Below are the code and all the weights of a small trained network. Each question names an input and a class and asks about switching units off, where a switched-off unit gives its printed mean instead of its output.

import numpy as np


def w(rows, s, z=0):
    codes = np.array(rows[::2]) - 128.0
    scale = np.full(codes.shape[1], s)
    scale[-1] = z or s
    return codes * scale


def norm(h):
    return h / np.sqrt((h * h).mean(-1, keepdims=True) + 1e-5)


def f(y):
    return np.maximum(y, 0)


def log_softmax(a):
    a = a - a.max(-1, keepdims=True)
    return a - np.log(np.exp(a).sum(-1, keepdims=True))


def net(x, mask):
    res = np.array(x, float).reshape(1, 2) / 4 @ E
    u = 0
    for l in range(3):
        y = f(norm(res) @ A[l][:, :-1].T + A[l][:, -1])
        res = res + np.where(mask[u : u + 6], y, B[l][:, -1]) @ B[l][:, :-1]
        u += 6
    return log_softmax(norm(res)[-1] @ U[:, :-1].T + U[:, -1])


A, B = {}, {}
E = w([
[80,146,69,82,193,76,102],'x0',
[132,38,127,255,187,95,81],'x1',
],0.0092)
A[0] = w([
[235,111,199,157,76,198,111,112],'0.n1',
[107,141,148,28,118,167,252,43],'0.n2',
[2,154,94,143,169,160,138,125],'0.n3',
[157,157,150,93,157,148,165,174],'0.n4',
[151,60,211,88,103,133,97,4],'0.n5',
[173,151,156,139,21,185,112,107],'0.n6',
],0.0081,0.0024)
B[0] = w([
[117,82,82,232,151,196,232,255],'0.n1',
[134,85,82,110,134,93,105,235],'0.n2',
[254,97,140,176,151,169,157,177],'0.n3',
[145,184,35,155,2,201,74,177],'0.n4',
[147,126,118,79,215,145,97,155],'0.n5',
[90,44,195,16,103,87,110,227],'0.n6',
],0.0068,0.0071)
A[1] = w([
[114,169,138,176,245,107,151,154],'1.n1',
[118,87,175,140,145,95,173,170],'1.n2',
[62,121,111,179,47,145,131,193],'1.n3',
[105,134,133,113,123,128,55,244],'1.n4',
[114,143,156,137,159,79,65,8],'1.n5',
[113,74,183,125,177,164,79,192],'1.n6',
],0.012,0.0018)
B[1] = w([
[94,167,184,160,200,54,74,255],'1.n1',
[151,148,192,45,75,112,123,227],'1.n2',
[125,227,110,201,108,160,41,220],'1.n3',
[121,195,75,2,137,80,126,161],'1.n4',
[35,105,70,90,238,76,137,163],'1.n5',
[104,159,96,37,85,94,154,239],'1.n6',
],0.0088,0.0066)
A[2] = w([
[145,87,134,77,173,104,89,215],'2.n1',
[130,103,119,165,156,95,112,66],'2.n2',
[63,99,124,105,7,187,195,108],'2.n3',
[94,132,95,61,157,66,163,248],'2.n4',
[42,83,127,162,141,54,73,254],'2.n5',
[159,66,163,128,106,224,254,81],'2.n6',
],0.0095,0.00093)
B[2] = w([
[5,61,93,80,82,50,249,186],'2.n1',
[70,228,136,187,59,142,128,176],'2.n2',
[95,45,149,226,215,115,142,254],'2.n3',
[178,119,2,124,77,170,212,218],'2.n4',
[187,182,215,164,162,169,146,235],'2.n5',
[57,56,99,38,136,144,75,213],'2.n6',
],0.0074,0.0085)
U = w([
[165,131,143,117,102,146,58,75],'0',
[161,157,230,202,106,163,109,157],'1',
[131,113,42,54,68,148,174,171],'2',
[188,116,145,92,139,148,56,3],'3',
[197,105,149,100,149,149,66,4],'4',
[187,112,179,87,146,176,139,12],'5',
[89,169,135,138,169,60,189,168],'6',
[69,6,146,139,107,192,115,180],'7',
],0.016,0.0066)

Each question gives the input, the list of numbers given to net, and the class t.
The units are the neurons (one row each of A and B). Each row of codes is followed by its name. A weight is (code - 128) times the scale printed after its matrix; where a second scale follows, it is the last column's (A, B and U).
mask holds one flag per neuron, layer by layer. A switched-off neuron (its flag False) gives its mean, the last column of its row in B, instead of its output. The means were averaged over made-up inputs and are rounded, as every weight is.
A unit's drop is (log p(t) with every unit on - log p(t) with that unit switched off) / (log p(t) with every unit on - log p(t) with every unit switched off).
unit that matters most: the unit with the biggest drop
k most important neurons: the k neurons with the biggest drops, biggest first
top k neurons in layer l: the k neurons of layer l with the biggest drops, biggest first
drop when u is switched off: that unit's drop, to one decimal
input [4,-1], class 2: 3 most important neurons -> [0.n1, 1.n3, 2.n3]
input [-3,-6], class 7: top neuron in layer 1 -> [1.n6]
input [-3,-2], class 7: 2 most important neurons -> [0.n1, 0.n6]
input [-5,5], class 1: top 2 neurons in layer 0 -> [0.n3, 0.n6]
input [-1,-1], class 7: 3 most important neurons -> [0.n1, 0.n6, 1.n1]
input [0,4], class 6: 3 most important neurons -> [0.n1, 0.n6, 0.n4]
input [1,7], class 6: 2 most important neurons -> [0.n1, 0.n6]
input [0,5], class 6: 3 most important neurons -> [0.n1, 0.n6, 0.n4]
input [1,6], class 6: top 2 neurons in layer 0 -> [0.n1, 0.n6]
input [-2,-4], class 7: 2 most important neurons -> [2.n3, 1.n6]
input [-1,7], class 1: 2 most important neurons -> [0.n6, 2.n5]
input [2,7], class 6: top 2 neurons in layer 0 -> [0.n1, 0.n6]
input [0,6], class 6: top 3 neurons in layer 0 -> [0.n1, 0.n6, 0.n4]
input [-1,1], class 1: unit that matters most -> 0.n1
input [3,-1], class 2: top 2 neurons in layer 1 -> [1.n3, 1.n1]
input [-2,-2], class 7: top 2 neurons in layer 0 -> [0.n6, 0.n1]
input [-7,-8], class 7: drop when 2.n3 is switched off -> 0.2
input [6,-2], class 2: drop when 0.n1 is switched off -> 0.4
input [-1,5], class 1: drop when 0.n6 is switched off -> 0.9
input [1,8], class 6: most important neuron -> [0.n1]
